Below is a small trained network, with its code and all its weights. Each question gives an input and a class and asks what happens when units are switched off, that is, made to give their printed mean instead of their output.

import numpy as np


def w(rows, s, z=0):
    codes = np.array(rows[::2]) - 128.0
    scale = np.full(codes.shape[1], s)
    scale[-1] = z or s
    return codes * scale


def norm(h):
    return h / np.sqrt((h * h).mean(-1, keepdims=True) + 1e-5)


def f(y):
    return y / 2 * (1 + np.tanh(0.7978845608 * (y + 0.044715 * y**3)))


def log_softmax(a):
    a = a - a.max(-1, keepdims=True)
    return a - np.log(np.exp(a).sum(-1, keepdims=True))


def net(x, mask):
    res = np.array(x, float).reshape(1, 4) / 4 @ E
    u = 0
    for l in range(3):
        y = f(norm(res) @ A[l][:, :-1].T + A[l][:, -1])
        res = res + np.where(mask[u : u + 4], y, B[l][:, -1]) @ B[l][:, :-1]
        u += 4
    return log_softmax(norm(res)[-1] @ U[:, :-1].T + U[:, -1])


A, B = {}, {}
E = w([
[161,92,190,107,164,61,70],'x0',
[161,174,129,163,153,65,179],'x1',
[209,167,142,131,2,83,87],'x2',
[225,189,171,90,167,190,143],'x3',
],0.0073)
A[0] = w([
[72,33,155,44,90,184,14,26],'L0N1',
[41,72,143,108,93,61,68,76],'L0N2',
[152,2,207,46,115,71,169,5],'L0N3',
[120,132,18,133,84,228,71,178],'L0N4',
],0.0067,0.0015)
B[0] = w([
[188,110,97,90,206,80,99,255],'L0N1',
[61,217,70,130,97,92,124,230],'L0N2',
[95,191,180,14,192,89,122,180],'L0N3',
[159,48,113,1,152,75,178,229],'L0N4',
],0.009,0.0037)
A[1] = w([
[147,166,151,115,13,61,36,158],'L1N1',
[154,160,121,212,151,55,194,6],'L1N2',
[163,147,233,88,115,254,131,43],'L1N3',
[69,80,134,180,253,103,139,115],'L1N4',
],0.0093,0.0016)
B[1] = w([
[136,140,125,120,106,209,128,253],'L1N1',
[164,33,62,4,221,93,101,174],'L1N2',
[118,169,108,231,195,31,74,202],'L1N3',
[152,137,137,126,72,190,69,239],'L1N4',
],0.011,0.0062)
A[2] = w([
[121,94,66,144,84,110,231,193],'L2N1',
[126,255,161,83,157,92,98,190],'L2N2',
[32,148,179,137,185,142,92,252],'L2N3',
[27,137,104,101,63,107,127,162],'L2N4',
],0.0092,0.0024)
B[2] = w([
[38,138,191,160,162,141,164,174],'L2N1',
[2,57,106,136,111,130,198,253],'L2N2',
[212,182,152,149,10,134,194,193],'L2N3',
[247,151,179,231,230,103,114,194],'L2N4',
],0.009,0.0066)
U = w([
[184,53,62,42,177,43,79,111],'0',
[129,199,96,251,182,32,109,76],'1',
[168,159,121,137,41,235,94,79],'2',
[50,118,164,99,112,87,211,253],'3',
],0.011,0.0032)

Each question gives the input, the list of numbers given to net, and the class t.
The units are the neurons (one row each of A and B). Each row of codes is followed by its name. A weight is (code - 128) times the scale printed after its matrix; where a second scale follows, it is the last column's (A, B and U).
mask holds one flag per neuron, layer by layer. A switched-off neuron (its flag False) gives its mean, the last column of its row in B, instead of its output. The means were averaged over made-up inputs and are rounded, as every weight is.
A unit's drop is (log p(t) with every unit on - log p(t) with that unit switched off) / (log p(t) with every unit on - log p(t) with every unit switched off).
The circuit of an input: a set's keep is (log p(t) with only the set's units on - log p(t) with every unit switched off) / (log p(t) with every unit on - log p(t) with every unit switched off). Starting from all 12 units, units are removed one at a time, each time the one whose removal leaves the highest keep (on an exact tie, the one counted first), for as long as the keep stays at least 0.8.
circuit, biggest first: the units of the circuit, biggest drop first
unit that matters most: the unit with the biggest drop
top k neurons: the k neurons with the biggest drops, biggest first
top k neurons in layer l: the k neurons of layer l with the biggest drops, biggest first
input [3,3,-7,-5], class 2: circuit, biggest first => [L1N4]
input [5,-5,-5,-6], class 1: circuit, biggest first => [L0N2; L2N4]
input [5,-4,4,0], class 3: top 2 neurons => [L0N3; L2N2]
input [6,-5,4,-8], class 1: circuit, biggest first => [L0N2; L2N4]
input [-7,6,-8,0], class 2: top 2 neurons => [L1N4; L2N2]
input [6,-1,7,-8], class 1: circuit, biggest first => [L2N4; L0N2]
input [8,-3,-1,2], class 3: top 3 neurons => [L0N3; L2N2; L1N2]
input [7,-1,6,4], class 3: top 3 neurons => [L0N3; L2N2; L1N4]
input [8,-4,-6,5], class 3: top 3 neurons => [L0N3; L1N2; L2N2]
input [1,3,1,6], class 1: circuit, biggest first => [L1N3; L0N1]
input [7,-5,-2,4], class 3: circuit, biggest first => [L0N3; L2N2]
input [1,-7,-8,4], class 2: top 3 neurons => [L1N2; L1N4; L2N3]
input [-3,1,-6,-8], class 1: top 3 neurons => [L2N4; L1N1; L0N2]
input [4,-3,-3,-4], class 1: top 4 neurons => [L0N2; L2N4; L1N2; L0N4]
input [-5,0,0,7], class 1: unit that matters most => L1N3
input [-8,2,2,0], class 3: circuit, biggest first => [L2N1; L0N4]
input [8,0,5,7], class 3: circuit, biggest first => [L2N2; L1N2]
input [4,-4,-3,-7], class 1: circuit, biggest first => [L0N2; L2N4]
input [8,-6,-2,6], class 3: top 4 neurons => [L0N3; L1N2; L2N2; L0N4]
input [-5,0,3,1], class 3: top 3 neurons => [L0N4; L2N1; L1N4]
input [-6,-3,1,0], class 3: unit that matters most => L0N4
input [6,1,0,7], class 1: top 3 neurons in layer 0 => [L0N4; L0N2; L0N1]
